Both labels of each row
[-13.9 -14.2 -23.2 -38.3 -27.1   1.8  -8.6  23.3  22.0  11.8   9.1 -15.7
 -46.4  19.4 -15.2  15.1 -28.8  -2.2  -4.0   7.0   3.8] | J993/(6)
[-14.8   4.0 -13.2 -23.3 -19.4   5.0  -8.6  15.2  10.0   7.0   6.0 -17.3
 -36.2  15.5 -13.8  15.2  -3.0   1.6  -4.6  -1.8  -2.7] | J268/(12)
[-11.5 -11.4 -31.7 -55.1 -27.0   6.5 -16.7  59.6  23.6  13.7  46.3 -11.0
 -66.5  28.6  -0.8  27.2 -45.7   4.5 -10.0  10.1  -9.7] | J228/(6)
[-10.8   2.0 -21.5 -36.5 -15.4  10.1  -8.5  29.6  19.4   5.5   7.5  -3.8
 -51.2  26.3 -13.6   9.8 -25.5  10.3  -5.9   3.6  19.6] | J228/(14)
[-17.1 -17.5 -35.6 -62.3 -28.2  25.8 -18.0  60.1  20.8  16.9  32.2  -7.6
 -82.4  37.8  -8.4  24.6 -45.1  -4.1 -17.5   9.2 -17.2] | J228/(6)
[-12.1  -3.1 -22.3 -35.3 -14.5  -0.8 -13.7  29.8  21.5 -23.8   8.7 -12.8
 -44.0  13.7 -14.0  13.3 -31.5   4.5  -3.3   9.4  32.1] | J228/(6)
[-29.4  -0.4 -23.5 -22.7 -25.7   6.6 -12.4  24.4  43.9   3.7   8.9 -20.8
 -59.1  46.2 -26.2   7.6 -37.4   7.0  -3.2   3.3  42.0] | J993/(14)
[-13.4  -9.1 -13.8 -28.4 -25.1   6.1  -8.0  12.8  20.3  13.4  12.4  -2.6
 -33.4  13.8  -6.4   5.9 -11.2   5.4   3.7   5.7  -8.4] | J993/(6)
[-18.2  -9.5 -15.2 -27.7 -30.6   5.9 -15.1  28.5  26.4  12.6  16.3 -12.6
 -37.4  17.8  15.6  15.8 -22.0  -1.9   0.1   6.0  -4.4] | J993/(6)
[ -8.6  -7.1 -12.5 -40.4 -28.3   5.5 -19.6  37.3  17.1   6.6   8.9  -7.6
 -52.6  29.2  -0.7   0.2 -18.9   3.3  -6.7   6.1 -11.8] | J228/(14)
[-21.5  -0.9 -21.6 -38.6 -26.0  17.4 -18.5  25.6  15.2   5.1  18.2 -11.6
 -42.8  18.7   1.8  11.9  -5.6   2.8 -11.5   9.8 -13.1] | J993/(12)
[-16.6  -6.1  -1.7  -7.3 -19.0   4.0  -3.0  21.4  15.5   7.5   8.9 -17.9
 -37.2   4.5 -11.9  14.7  -2.4  -2.5  -5.6   0.6  -3.2] | J993/(12)
[-22.9   0.3 -17.4 -21.2  -3.5   3.5 -11.6  31.9  -4.0   5.5  17.9  -7.5
 -31.6  26.4  -2.0  13.3 -18.6  -1.2  -6.8   2.1  14.7] | J228/(12)
[-13.4 -15.6 -15.6 -39.6 -31.1  14.1 -21.5  20.8  17.1   5.3  10.6  -8.9
 -46.9  21.9   2.0  10.1  -4.9   3.4  -9.7   5.1 -17.1] | J993/(14)
[ -9.8   5.5 -16.1 -38.1 -14.1   1.3  -9.9  36.4  16.6  13.9  12.0 -12.2
 -49.4  14.4 -11.1  19.2 -37.9   0.5  -1.6   4.7  -1.8] | J228/(6)
[ -8.7 -11.2 -32.1 -51.7 -20.1  11.8 -16.1  43.4  17.6  12.4   9.7 -14.4
 -58.7  16.2  -1.0  24.0 -26.0   6.3  -9.9   6.4 -11.2] | J228/(6)
[-13.5 -14.3 -16.9 -37.7 -23.9   6.8 -21.2  28.3  20.9  13.4  10.9  -6.3
 -52.9  21.1  -0.3  15.0 -17.9   1.3  -3.0   7.4 -15.6] | J268/(6)
[ -5.9   4.4 -19.2 -21.4  -2.6   2.9  -7.6  27.6  29.3   6.8  13.8  -2.7
 -48.3  15.9 -13.8  13.3 -28.6   3.3  -4.2   6.7  19.9] | J228/(14)
[ -6.9  -6.9 -20.1 -47.2 -23.9   8.2 -18.5  30.7  16.1  10.5   7.2  -7.5
 -50.3  16.2  -3.5  18.0 -20.9   3.2   0.3  10.0 -12.8] | J228/(6)
[ -9.3  -6.1 -21.1 -24.4  -2.3   2.6  -4.0  18.6  17.8   0.1  -1.9 -14.0
 -35.2  -0.6  -6.7  16.0 -16.2   2.9  -1.2   9.7  17.5] | J228/(6)
[ -8.5  -5.7 -15.0 -38.4 -28.9  14.1  -9.4   7.2  21.6   7.2   7.2 -11.6
 -44.0   7.2 -11.7  12.6   1.1   7.2   1.1   7.3 -10.7] | J993/(6)
[ -1.4 -14.4 -13.6 -37.8 -27.1  11.1 -12.9  22.4  13.5  14.9  12.6 -12.0
 -39.7   0.2   4.0  16.7 -10.5   2.4  -2.9  11.6 -24.4] | J993/(6)
[-14.2  -1.3 -16.7 -41.6 -22.9  14.6  -8.2  12.0  18.5   1.6   5.9 -10.9
 -38.6  20.1   7.0   7.1  -7.6   1.8  -2.1   9.5   3.3] | J993/(14)
[ -8.6   3.3 -16.0 -23.2 -13.3   1.6 -13.5  34.0  24.0   5.5  -9.1 -12.4
 -40.6  28.1  -9.1   9.2 -28.7   8.2  -2.7   0.9  35.6] | J228/(14)
[ -7.1 -10.9 -17.4 -27.8 -14.4  10.4 -16.8  24.0  26.5   5.0   0.9  -9.0
 -39.2  11.2 -13.2   8.5  -7.5   9.6   2.5   0.1  19.5] | J228/(14)
[ -6.5  -5.8 -19.1 -28.0 -13.9   1.3  -7.6  28.4  23.2  11.7  -1.1 -14.4
 -53.3  21.2 -11.3   7.6 -26.3   9.9   5.4   7.8  20.7] | J228/(14)
[-10.0 -14.5 -16.6 -34.0 -10.9  -5.7  -1.4  29.2  25.8   9.1  11.1  -6.7
 -52.2  16.8 -16.4  12.1 -36.1  -0.8  -8.3   3.5   7.0] | J228/(14)
[-15.6   0.6 -17.7 -37.2 -24.9   7.6 -16.6  34.2  26.2   9.6  12.4 -10.7
 -53.3  27.7 -10.1  14.2 -18.0  -0.6  -6.1   5.7  12.2] | J228/(14)
[ -7.3  -6.8 -13.0 -38.5 -23.7   9.0 -21.5  22.6  23.8   7.8  -3.0 -18.4
 -58.5  11.3   1.6  15.4 -18.9  -1.0   0.0   3.9   0.3] | J228/(6)
[ -9.2   3.5 -16.6 -28.0 -12.4  -0.2 -16.8  28.4  20.2   9.0  -2.6 -15.5
 -53.6  16.6 -20.5  15.6 -12.9   2.7  -1.3   5.3  23.2] | J228/(14)
[-13.8   1.7 -21.1 -33.3 -15.7  14.8  -9.0  18.8  14.8   6.6  11.3 -11.6
 -36.7  19.4 -12.6  15.1 -10.7   7.4  -3.3  11.1  10.4] | J228/(14)
[-13.9   3.2 -14.4 -26.3 -29.3   6.0  -3.4  11.3  21.8   2.0  -0.4 -12.3
 -25.1  12.7 -17.8  11.7  -0.4   1.3   2.2   7.8  34.7] | J993/(6)
[ -4.3 -14.3 -19.6 -50.3 -36.4   6.7 -19.3  14.6  22.7  17.5   7.7 -16.6
 -60.2   7.5 -11.7  13.4  -2.6   3.1  -1.7  12.6 -24.6] | J993/(6)
[-16.2  -5.1 -17.2 -36.9 -24.8   4.9 -10.7  12.0  19.8  11.0  11.9 -13.8
 -38.2   4.9 -12.0   9.6 -19.1   7.9   7.1   9.3  -1.8] | J993/(6)
[-30.6  12.0 -12.3  -1.7 -10.9   8.0  -6.5  17.6  26.5   6.9   1.6 -22.1
 -24.8  25.9 -24.7   9.8 -13.4  -0.5   5.7  17.7  60.9] | J993/(12)
[ -9.6 -12.9 -21.3 -38.8 -30.2  10.2 -18.0  26.4   6.0  21.6  23.4  -6.9
 -45.6  19.6   0.3  15.2 -29.0   0.2  -1.2   9.5 -12.3] | J993/(6)
[  4.8 -15.6 -15.3 -42.6 -15.8   6.2 -12.0  26.0  13.6  14.5   7.5 -15.5
 -47.2   8.2  -6.0  15.6  -4.0   3.1  -1.6   7.4 -15.0] | J228/(6)
[-18.2   1.9 -15.4 -28.7  -8.2   2.3  -4.1  33.5  22.4  11.3   1.7 -15.0
 -45.7  11.6 -14.8  17.0 -27.0  17.4   1.3   6.9  30.1] | J228/(6)
[-25.3   0.0 -13.3 -33.3 -17.9  13.9 -17.1  14.4   7.3   8.4  23.3 -10.0
 -48.8  21.6  -1.7  18.2 -19.4  -2.6  -6.2  13.5  -2.3] | J228/(12)

Two labels a row
[-11.5   5.5   5.5   5.2  -9.7  -6.1 -12.2  11.1  -2.8 -15.5   5.8 -11.9
 -24.2   8.6   0.6  -0.1  11.8  -8.5   2.3  16.8 -13.7] | J17/(15)
[  2.0  -2.7  -1.8   7.2  12.0  -5.1  19.8  12.6  -5.1   0.2  -0.4  -4.7
   4.3  -5.8   1.3  11.9  -4.0  -4.2  -2.6   5.4 -31.4] | J235/(15)
[ 13.0   3.9   2.3   2.3  -1.4   3.6 -13.2   0.4  -3.8  -3.9  -4.6  -7.2
 -10.4   3.7  -5.3  -8.5   9.7  -9.3   6.9  15.3 -23.6] | J681/(15)
[-25.6  -5.1   1.5  -3.6 -10.3  17.9   6.7  -9.7  -2.0   8.5   3.7   0.7
  13.9  -4.5   6.9  -5.3   6.5 -10.3   5.3 -11.5   1.1] | J637/(19)
[-22.3   3.7   4.0  -5.8   6.6  -2.2  -7.6  -4.6   1.5  -2.6   0.8  -1.4
  -3.8   1.0   4.2   2.3  15.0  -7.7   1.4   8.3  -9.8] | J17/(15)
[-20.0  10.2  -6.5  -4.4  16.5   4.9   9.0  11.2  -6.9  -6.9   8.5   5.7
 -10.8  -1.0  -4.5  -1.5   4.7  -2.6   2.1  -0.3 -21.5] | J637/(15)
[ 20.7  -5.0  -4.8   0.1  -7.7   1.0   4.2  12.7  -1.9   2.5   0.6  -3.5
 -17.1  -4.9  -5.5 -10.7  -5.7 -11.1   3.5  10.5 -17.6] | J681/(19)
[ -5.2   0.7  -4.5  -2.7  -6.1   9.1  13.2  12.3  -6.2 -14.9   2.7  -4.4
 -17.6   5.1 -13.6  -7.2  23.9  -6.8  10.8   6.2 -20.1] | J17/(19)
[-13.4   6.5 -11.9  -0.4  18.2  -3.9  10.9  11.3   1.2  -7.3  -2.1 -13.4
 -10.8  13.0  -0.3   4.2  21.9  -2.6   5.1  -5.8 -21.1] | J637/(13)
[  2.0   9.2  -4.6  -9.6  -5.9  17.9  12.6  -5.4  -7.7  -9.8   4.7  -1.5
  -8.2  -0.1  -5.3  -5.0  -4.2  -0.3   0.6  -2.2 -15.2] | J17/(8)
[-22.6   4.6  -3.9  -7.1  -1.6  15.5   6.0   2.5  -4.5  -2.2  -8.2  -5.2
  -2.6  -2.0  -6.9  -2.2  15.4  -5.5  -3.7   2.7 -20.6] | J17/(15)
[ -5.3   3.1  -0.8   1.9  16.6 -10.2 -16.9  14.9   0.2  -1.9  10.4   6.9
  -7.3  -5.2 -14.4  -2.6   6.5   5.0  -5.2  13.5  -1.3] | J681/(13)
[-23.5   5.2  -3.0  -6.0  -1.0   9.7  20.5  -1.0  -1.9  -5.9  -0.2  -0.8
  -6.7  -2.0  -4.1  -2.5  25.5  -8.6   1.8  -5.5 -15.9] | J637/(15)
[ 12.2  -1.1  -6.8   4.6  -1.0  -3.7  16.5  14.4  -1.9   0.5  -0.8  -8.7
  -9.4   0.0  -2.6  -1.7 -10.8  -4.4  -0.9 -10.8 -28.3] | J235/(19)
[-34.4  -1.0   5.1  18.1  16.0  -2.0  21.3  21.3  -3.3  -3.6   8.9  -8.2
   1.2   8.2   0.1   8.6  14.1  11.1   2.8  -8.2  -3.4] | J637/(15)
[ 23.4  -9.0   1.2  -5.6 -19.6  -3.0  16.0   2.4  -3.0  -3.2  10.4  13.6
  12.0  -4.4 -11.3   4.9 -10.1   4.4   0.5   9.3 -19.7] | J235/(19)
[  0.5  12.1  -6.6   5.2   6.5 -15.4  28.0  13.8  -4.2 -12.3  -1.0  -9.5
 -15.9   2.6  -1.9  10.5  16.0  -6.1  -0.2   3.5 -52.7] | J235/(15)
[  2.1   4.4  -4.1  -6.0  -0.7   7.3  11.5   1.0  -3.0   1.2  -3.7  -5.0
 -10.5  -6.2   1.5  -0.9  -6.8  -3.3  -0.6  12.9 -28.6] | J235/(19)
[-11.3   8.0  -5.9   1.5   5.1  -3.7  -1.4   1.1   0.9  -8.5  11.0  -3.5
  -3.9  20.2   7.2   5.7   9.2  -3.7   7.6  -3.9  -1.3] | J637/(13)
[  0.5  -3.6  -6.0   1.4 -10.6  -1.6   4.0   7.6  -3.2  -8.5 -14.0  -5.1
  -8.5  -1.8  -8.5 -11.7   4.9  -3.3  -4.5   6.7 -21.8] | J681/(15)
[  2.3   7.7  -6.5  -2.1   1.4  -5.6  15.9   4.0   3.9  -5.1   0.6  -4.2
  -6.4  -1.5   5.4   9.3  -2.8  -7.4  -6.9  10.3 -32.9] | J235/(15)

Both labels of each row
[-12.5  -9.0   6.4   7.3 -14.4 -17.8   1.6  -1.3  23.4  -1.2   5.8   0.4
   3.4  -2.0   5.5  -6.6  -7.3   3.4  -0.7 -11.3   5.9] | P/J923
[ -1.2  -8.4  -6.7   4.2  10.2  -8.7  11.9 -10.8  17.7  -3.4  -6.7   4.0
   3.5  -2.8   2.5 -15.2   4.0   1.4   2.0  -1.3   6.1] | Y/J923
[-13.8 -24.1  -6.7  10.6 -43.6   2.5  -4.6  -1.4  -1.7   2.7  27.9   5.6
   0.2   0.0   2.3  24.4   4.2  -0.4   0.8   4.6   4.7] | P/J875
[ -0.8  -5.2  -8.6   4.3 -11.0  -3.5  11.3  -6.1  -3.0  -4.2 -13.0  -3.1
   3.6  -6.1   6.0   5.8  17.3   5.5   0.0   0.5  11.9] | Y/J297
[ -3.2 -14.0 -10.2  -2.5  -5.3  -7.6  13.6  -7.1  22.4  -6.3  -5.7   7.7
   2.5  -5.0   3.2 -25.6   6.0   4.8   1.6   0.2  12.5] | Y/J923
[-12.1 -17.3  -3.6  21.3  -3.0 -30.5   5.6   2.4  23.9  -0.3  -0.2  -0.3
   2.8  -0.3   6.9  -2.8   4.2   2.0   4.7   1.2   6.0] | P/J923
[-12.2   7.3  -0.4  -0.2 -32.4  -3.9   3.2  -1.5 -11.9   5.6  -9.6  -3.0
   2.4  -3.5   6.4   6.2   4.7   2.4  -4.1  -9.6   1.1] | P/J297
[  5.3  -9.1  -6.6 -12.1 -16.7  12.1 -17.3 -14.2  -0.2 -13.3   4.3  14.9
   1.8  -4.9   0.4  -4.0  16.9   0.9  -7.6  -9.9   8.4] | Y/J666
[  2.0  -0.7 -13.0  -2.0 -13.6   6.9  -7.1 -18.0   3.1   2.3  -3.6  11.7
   6.2  -5.0   1.6  10.3  15.3   0.7  -7.6 -12.1   3.2] | Y/J666
[-10.4  -8.4  -1.6   7.9 -12.5 -13.1  -3.9 -14.9  30.5  -2.5   2.6  -0.4
   3.1  -1.7   1.4  -2.2  -5.2   2.9   0.8  -3.3   6.6] | P/J923
[ -3.1  -2.5  -8.4   8.9  -0.3  -5.2   7.0 -18.9  21.0  -2.0  -2.9  -0.9
   1.7  -1.2   3.9 -15.2  -0.7   0.6   4.2  -5.1   4.1] | Y/J923
[ -8.1 -14.3  -3.7 -11.7 -62.0  -2.5   3.2  -3.6  -1.5  -9.9  10.1  10.4
  -1.8  -4.3   1.4 -27.5   7.8   7.1  -4.6  -2.0   1.7] | P/J875
[-10.2  12.1  -3.7  17.4  -5.0 -20.9  12.6  -3.1 -18.1   7.5 -25.9  -0.5
   4.2  -1.8   6.3   5.9  10.1  -0.9  -0.4 -12.8  -5.3] | P/J297
[-14.4 -23.7 -14.3  18.6 -20.9 -16.0   2.8 -18.9  31.0   1.5  16.9   3.2
   4.2   1.8   3.4   2.6  -4.2  -4.0   5.7   3.4   4.3] | P/J923
[-17.9 -16.1  -2.9   3.0 -53.9  -6.1  -6.2  -1.8  11.5  -3.6  15.9   6.5
   0.9  -4.4   3.1  12.5   3.0   7.6  -0.9   2.2   4.4] | P/J875
[-10.3 -28.4   1.7  -5.0 -49.2  30.3  -6.7  -0.5  39.4   1.8  30.9   8.1
   0.1  -4.1   0.1  24.5   2.6   6.9  -1.1  18.5  23.1] | Y/J875
[ -6.0  -7.7 -12.0   3.3 -26.9   8.6   0.2 -10.4  24.4   1.9   9.0   7.7
   5.5  -7.5   4.1  16.6  10.8   3.6   1.9   1.0  13.1] | Y/J875
[  1.9  -6.2  -9.5  -6.3  17.6  -2.4   9.0 -15.0  36.5  -2.2  -4.8   8.3
   4.6  -2.8   1.7 -24.5   9.2  -1.2  -2.0 -13.7   7.7] | Y/J295
[ -0.7   3.9  -3.5 -10.2 -22.4 -19.0  11.2 -19.1  15.6 -12.2  -8.3   5.1
  -0.4   0.2   3.3 -53.1  -2.4   2.8  -2.3  -7.9   0.8] | P/J295
[  1.9   9.9  -7.5  -0.5   9.3 -10.7   8.9 -12.9  10.1   4.3 -27.8   1.0
   3.8  -1.9   3.5 -10.2  14.0   1.0  -2.1 -17.2   3.1] | Y/J297
[-12.8 -24.2  -2.4  11.5 -23.0 -18.1  -2.8 -10.7  26.3  -3.1  20.4  -0.2
   1.4  -2.1   4.9   0.9  -4.1   3.5   1.5   1.6   6.8] | P/J923
[ -4.2 -25.2 -11.8   0.3 -33.1 -10.1   3.6  -6.5  -1.3  -9.1  16.5  15.1
   1.4  -4.6  -0.6 -11.1  11.0   4.7  -2.8  -4.4   2.1] | Y/J875
[  2.7   6.7  -4.1  -2.4 -30.8  14.3 -11.1 -15.0   4.0   1.8  11.1   3.5
   0.0  -2.7   0.5   4.8   0.7   1.5  -5.8 -11.3   2.3] | P/J666
[  0.3 -12.2  -6.9  -8.0 -21.7  11.2 -15.9  -8.5  25.1  -8.0   9.9  13.9
   1.5  -5.6   1.7   1.5   2.8   5.5  -8.4  -7.2   6.7] | Y/J666
[ -4.1   6.2   5.3   0.1 -14.1  11.1 -15.8  -7.6   3.9   7.2  12.2   0.2
   0.8  -4.0   3.1  16.3  -7.8  -2.0  -4.6 -15.6   0.5] | P/J666
[  3.9  -4.8 -11.9   1.0 -13.9   4.2  -3.5  -1.7  19.7  -1.3   0.3   2.4
   4.2   0.3   0.0  18.0   4.5   4.7  -0.3   6.4   3.0] | Y/J923
[ -3.9  -1.0  -1.4   1.9 -30.7  -4.6  -8.7  -9.2  -3.2  -7.8   6.8   5.5
   1.9  -1.8   2.9   3.6  -0.7   1.3  -5.5 -11.5   0.8] | P/J666
[ -4.6  -4.2 -15.4   8.6  -3.6 -10.1   5.0 -20.5  28.6   1.1 -11.5   4.3
   4.0  -2.0   4.2  -1.0  12.5   0.7   0.4   0.0   6.1] | Y/J923
[  8.2  12.3   0.3  -3.5 -12.3  15.4  -3.8 -13.2 -13.3  -6.3  -0.3   4.2
   4.7  -4.7   3.3  12.7   8.3  -1.1  -8.1 -17.4   2.9] | Y/J666
[ -4.4 -17.1  -1.7  -2.4 -31.3  16.6  -3.3  -2.9  -2.5  -2.9  18.1   6.3
   1.9  -5.6   1.3   9.9   5.9   0.5  -3.7   8.1   9.4] | Y/J875
